Below is a small trained network, with its code and all its weights. Each question gives an input and a class and asks what happens when units are switched off, that is, made to give their printed mean instead of their output.

import numpy as np


def w(rows, s, z=0):
    codes = np.array(rows[::2]) - 128.0
    scale = np.full(codes.shape[1], s)
    scale[-1] = z or s
    return codes * scale


def f(y):
    return np.maximum(y, 0)


def log_softmax(a):
    a = a - a.max(-1, keepdims=True)
    return a - np.log(np.exp(a).sum(-1, keepdims=True))


def net(x, mask):
    res = np.array(x, float).reshape(1, 3) / 4 @ E
    y = f(res @ A[0][:, :-1].T + A[0][:, -1])
    res = res + np.where(mask, y, B[0][:, -1]) @ B[0][:, :-1]
    return log_softmax(res[-1] @ U[:, :-1].T + U[:, -1])


A, B = {}, {}
E = w([
[35,164,10,39,207,86,56,229,138,32],'x0',
[207,247,93,57,32,40,219,204,170,152],'x1',
[46,164,30,40,75,237,160,62,1,218],'x2',
],0.0044)
A[0] = w([
[204,91,240,218,53,165,203,29,122,229,52],'N1',
[21,169,12,13,72,238,157,69,11,208,73],'N2',
[27,157,17,26,74,246,158,55,6,225,55],'N3',
[197,81,212,207,197,30,78,191,235,38,51],'N4',
[218,246,87,44,26,31,224,201,177,132,84],'N5',
[134,163,106,95,107,126,147,143,114,147,255],'N6',
[203,88,215,209,188,20,90,190,238,31,149],'N7',
[63,35,154,195,224,196,36,74,110,93,74],'N8',
[227,232,88,50,29,42,226,199,167,150,76],'N9',
[220,236,93,55,37,40,223,197,180,139,65],'N10',
[37,149,37,56,208,106,50,208,126,45,68],'N11',
[212,76,233,221,51,181,208,25,107,229,71],'N12',
[84,59,142,172,189,173,67,92,119,102,221],'N13',
[64,37,154,196,220,194,38,72,105,92,71],'N14',
[30,147,28,51,215,104,40,218,130,45,94],'N15',
[58,28,155,195,222,194,35,74,111,90,81],'N16',
[64,30,160,194,220,200,29,65,104,103,66],'N17',
[58,142,54,76,199,92,48,206,153,40,98],'N18',
[232,69,253,234,57,164,200,26,128,219,144],'N19',
[41,145,28,53,207,107,49,211,130,38,72],'N20',
[196,89,214,210,196,27,85,191,231,37,52],'N21',
],0.0039,0.0061)
B[0] = w([
[248,229,36,98,37,15,9,22,214,22,187],'N1',
[197,77,231,33,202,52,214,35,23,195,209],'N2',
[209,88,252,18,194,47,210,31,4,218,204],'N3',
[202,90,251,24,191,62,210,38,6,220,191],'N4',
[50,221,201,216,42,205,116,203,109,213,204],'N5',
[13,7,14,231,247,187,254,132,235,37,253],'N6',
[124,63,177,81,205,108,219,75,72,160,240],'N7',
[69,232,209,198,37,190,97,192,95,213,191],'N8',
[52,226,206,213,40,209,109,202,97,219,197],'N9',
[49,240,225,216,21,209,89,214,91,223,190],'N10',
[229,226,73,111,45,32,30,41,178,52,182],'N11',
[226,202,39,123,56,31,34,45,209,36,200],'N12',
[45,124,108,209,139,187,189,169,178,130,247],'N13',
[71,236,219,195,28,193,91,192,84,215,188],'N14',
[198,193,65,146,71,53,61,56,191,55,198],'N15',
[68,224,202,196,39,188,108,186,106,201,196],'N16',
[77,245,225,199,25,188,79,193,83,217,190],'N17',
[190,180,69,134,85,63,74,62,181,61,187],'N18',
[174,148,30,155,108,73,80,73,217,40,241],'N19',
[225,222,69,124,51,32,34,44,186,48,185],'N20',
[212,82,249,20,198,59,213,35,6,216,190],'N21',
],0.0055,0.006)
U = w([
[250,203,11,127,39,17,5,55,240,3,35],'0',
[4,228,226,241,16,251,100,245,88,244,36],'1',
[217,35,241,6,247,49,248,47,5,224,40],'2',
[17,14,13,228,243,219,241,184,239,23,252],'3',
[223,4,112,7,83,242,4,254,56,86,1],'4',
],0.0065,0.0063)

Each question gives the input, the list of numbers given to net, and the class t.
The units are the neurons (one row each of A and B). Each row of codes is followed by its name. A weight is (code - 128) times the scale printed after its matrix; where a second scale follows, it is the last column's (A, B and U).
mask holds one flag per neuron, in row order. A switched-off neuron (its flag False) gives its mean, the last column of its row in B, instead of its output. The means were averaged over made-up inputs and are rounded, as every weight is.
A unit's drop is (log p(t) with every unit on - log p(t) with that unit switched off) / (log p(t) with every unit on - log p(t) with every unit switched off).
The circuit of an input: a set's keep is (log p(t) with only the set's units on - log p(t) with every unit switched off) / (log p(t) with every unit on - log p(t) with every unit switched off). Starting from the 12 units with the biggest drops (on a tie, the unit counted first), units are removed one at a time, each time the one whose removal leaves the highest keep (on an exact tie, the one counted first), for as long as the keep stays at least 0.8.
units of the circuit, in order: the units of the circuit, biggest drop first
top k neurons: the k neurons with the biggest drops, biggest first
drop of u: that unit's drop, to one decimal
input [-1,6,-7], class 2: top 3 neurons	(N21, N4, N7)
input [3,7,8], class 2: units of the circuit, in order	(N2)
input [4,5,-2], class 1: top 4 neurons	(N5, N10, N9, N19)
input [-8,7,2], class 0: top 2 neurons	(N1, N12)
input [-6,6,2], class 0: top 3 neurons	(N1, N12, N19)
input [4,5,-4], class 1: top 2 neurons	(N5, N10)
input [8,-3,7], class 0: top 3 neurons	(N20, N15, N11)
input [-7,-4,8], class 2: top 2 neurons	(N3, N2)
input [3,5,8], class 2: top 2 neurons	(N2, N3)
input [-7,-1,-8], class 2: top 2 neurons	(N21, N4)
input [0,-3,4], class 2: top 2 neurons	(N3, N2)
input [0,5,6], class 2: top 2 neurons	(N2, N3)
input [0,3,-3], class 3: drop of N14	0.2
input [-5,-5,6], class 2: drop of N2	1.2
input [3,1,-4], class 2: drop of N1	0.1
